[[111 119 111 133  99 121 134 137 106 133 106 127 116 124 148]
 [101 151 127 122 120 143 107 114 122 152 124 122 119 126 124]
 [122 129 132 123 137 151 118 140 147 115 129 116 158 149 130]
 [125 140 122 139 144 149 129 117 134 137 138 113 134 138  99]]
->
[[111 119 111 133  99 121 134 137 106 133 106 127 116 124 148]
 [125 140 122 139 144 149 129 117 134 137 138 113 134 138  99]
 [101 151 127 122 120 143 107 114 122 152 124 122 119 126 124]
 [122 129 132 123 137 151 118 140 147 115 129 116 158 149 130]]

[[120 143 141]
 [106 110 120]
 [112 138 122]
 [120 141 132]
 [134 115 127]]
->
[[106 110 120]
 [112 138 122]
 [134 115 127]
 [120 141 132]
 [120 143 141]]

[[122 136 125 115 108 119 135 121 144 135 102 133]
 [139 135 156  99 135 122 115 120 135 136 114 129]
 [144 140 130 127 139 133 137 127 123 107 131 111]
 [109 107 114 157 122 124 127 140 110 126 150 136]
 [144 143 117 143 134 138 148 126 129 122 135 106]
 [132 115 132 139 135 123 136 146 142 131 143 120]
 [136 142 147 111 139 126 124 122 117 108 115 118]
 [130 142 149 117 131 130 120 110 119 117 115 129]]
->
[[109 107 114 157 122 124 127 140 110 126 150 136]
 [144 143 117 143 134 138 148 126 129 122 135 106]
 [122 136 125 115 108 119 135 121 144 135 102 133]
 [144 140 130 127 139 133 137 127 123 107 131 111]
 [132 115 132 139 135 123 136 146 142 131 143 120]
 [136 142 147 111 139 126 124 122 117 108 115 118]
 [130 142 149 117 131 130 120 110 119 117 115 129]
 [139 135 156  99 135 122 115 120 135 136 114 129]]

[[114 143 155]
 [123 128 123]
 [134 139 121]
 [124 141 140]
 [120 131 112]
 [121 132 113]
 [101 154 147]
 [135 140 150]
 [130 111 146]]
->
[[120 131 112]
 [121 132 113]
 [134 139 121]
 [123 128 123]
 [124 141 140]
 [130 111 146]
 [101 154 147]
 [135 140 150]
 [114 143 155]]

[[144 110 133 138 128 135 129 119]
 [141 120 134 145 132 141 134 113]
 [145 139 131 149 123 130 114 125]]
->
[[145 139 131 149 123 130 114 125]
 [144 110 133 138 128 135 129 119]
 [141 120 134 145 132 141 134 113]]

[[125 132 134 130 122 113 132 131 129 120 121]
 [139 131 126 130 124 129 122 121 122 135 126]
 [104 134 123 130 126 130 126 130 128 101 124]
 [118 121 124 132 128 142 121 126 130 123 130]
 [133 131 130 131 134 128 125 131 132 131 124]]
->
[[104 134 123 130 126 130 126 130 128 101 124]
 [118 121 124 132 128 142 121 126 130 123 130]
 [139 131 126 130 124 129 122 121 122 135 126]
 [133 131 130 131 134 128 125 131 132 131 124]
 [125 132 134 130 122 113 132 131 129 120 121]]
---
[[103 132]
 [145 112]
 [146 143]
 [108 139]]
->
[[132 103]
 [112 145]
 [143 146]
 [139 108]]

[[121 126 126 118 121 139 149 134 112 115 133 139 124 114 124]
 [121 127 122 118 140 147 120 112 135 135 116 122 141 135 124]
 [121 125 127 125 119 117 126 141 149 144 127 113 111 122 136]
 [121 123 126 127 126 122 118 117 121 130 140 147 149 143 132]]
->
[[126 126 118 121 139 149 134 112 115 133 139 124 114 124 121]
 [127 122 118 140 147 120 112 135 135 116 122 141 135 124 121]
 [125 127 125 119 117 126 141 149 144 127 113 111 122 136 121]
 [123 126 127 126 122 118 117 121 130 140 147 149 143 132 121]]

[[104 129 104]
 [155 131 149]
 [152 125 156]
 [157 133 146]]
->
[[129 104 104]
 [131 149 155]
 [125 156 152]
 [133 146 157]]

[[122 153 136 140 108 133 120 126 156 137 106]
 [113 118 157 144 114 146 123 136 108 137 146]]
->
[[153 136 140 108 133 120 126 156 137 106 122]
 [118 157 144 114 146 123 136 108 137 146 113]]

[[125 129 123 119 129 120 133]
 [147 146 120 132 136 121 120]
 [124 119 110 117 136 123 123]
 [131 120 140 129 135 121 132]
 [139 126 124 132 122 123 110]
 [132 140 121 124 104 116 126]
 [130 134 125 124 137 124 133]
 [117 137 130 113 145 116 126]
 [130 100 126 122 144 120 139]
 [131 129 127 123 125 114 114]
 [141 143 129 128 121 115 143]
 [122 128 145 126 144 125 133]]
->
[[129 123 119 129 120 133 125]
 [146 120 132 136 121 120 147]
 [119 110 117 136 123 123 124]
 [120 140 129 135 121 132 131]
 [126 124 132 122 123 110 139]
 [140 121 124 104 116 126 132]
 [134 125 124 137 124 133 130]
 [137 130 113 145 116 126 117]
 [100 126 122 144 120 139 130]
 [129 127 123 125 114 114 131]
 [143 129 128 121 115 143 141]
 [128 145 126 144 125 133 122]]

[[111 114 123 140]
 [111 123 120 152]
 [111 122 121 150]
 [113 114 124 135]
 [111 123 120 152]]
->
[[114 123 140 111]
 [123 120 152 111]
 [122 121 150 111]
 [114 124 135 113]
 [123 120 152 111]]

[[126 116 120 132 127 112 127 125 119 132 128]
 [131 126 137 130 122 130 124 126 131 115 136]
 [112 136 146 123 155 115 146 136 122 148 125]]
->
[[116 120 132 127 112 127 125 119 132 128 126]
 [126 137 130 122 130 124 126 131 115 136 131]
 [136 146 123 155 115 146 136 122 148 125 112]]
---
[[114 126 109 140]
 [117 146 149 127]
 [136 126 142 121]]
->
[[114 126]
 [117 146]
 [136 126]]

[[155 123 101]
 [129 138 121]
 [128 123 131]
 [125 115 140]
 [133 141 104]]
->
[[155 123]
 [129 138]
 [128 123]]

[[129 151 152 138 146]
 [128 145 146 134 140]
 [127 130 131 128 129]
 [129 143 144 135 141]
 [129 138 138 133 138]]
->
[[129 151]
 [128 145]
 [127 130]]

[[136 138 107 105 130]
 [136 136 106 105 124]
 [124 123 144 142 152]
 [133 135 122 111 148]]
->
[[136 138]
 [136 136]
 [124 123]]

[[123 132 135 145]
 [128 122 121 120]
 [130 126 121 150]
 [124 134 127 122]]
->
[[123 132]
 [128 122]
 [130 126]]

[[142 109 132 132]
 [139 104 127 122]
 [139 121 136 141]
 [141 130 138 149]]
->
[[142 109]
 [139 104]
 [139 121]]

[[112 144 119 149 106]
 [140 141 116 129 106]
 [113 122 119 130 123]
 [114 151 113 131 107]]
->
[[112 144]
 [140 141]
 [113 122]]

[[139 148 130 127 129]
 [128 139 150 131 129]
 [129 127 131 148 140]]
->
[[139 148]
 [128 139]
 [129 127]]
---
[[142 133 149 145]
 [124 120 139 127]
 [144 118 132 147]
 [107 119 123 151]]
->
[142 120 132 151]

[[135 151]
 [135 151]
 [133 149]
 [135 152]
 [123 120]]
->
[135 151]

[[135 150 132 142]
 [126 130 127 129]
 [130 127 129 127]]
->
[135 130 129]

[[118 150 121 143 123]
 [120 150 125 147 128]
 [148 110 155 113 143]
 [118 130 107 116 110]]
->
[118 150 155 116]

[[120 125 122 109]
 [113 120 116 105]]
->
[120 120]

[[125 126 125 114 120]
 [136 139 133 122 129]
 [141 122 125 131 126]
 [132 101 129 131 157]]
->
[125 139 125 131]

[[133 101 122 146 138]
 [136 144 106 115 151]]
->
[133 144]

[[124 103 128  98]
 [122 104 126 100]
 [122 108 121 100]
 [123 109 118 104]
 [126 101 122 108]]
->
[124 104 121 104]
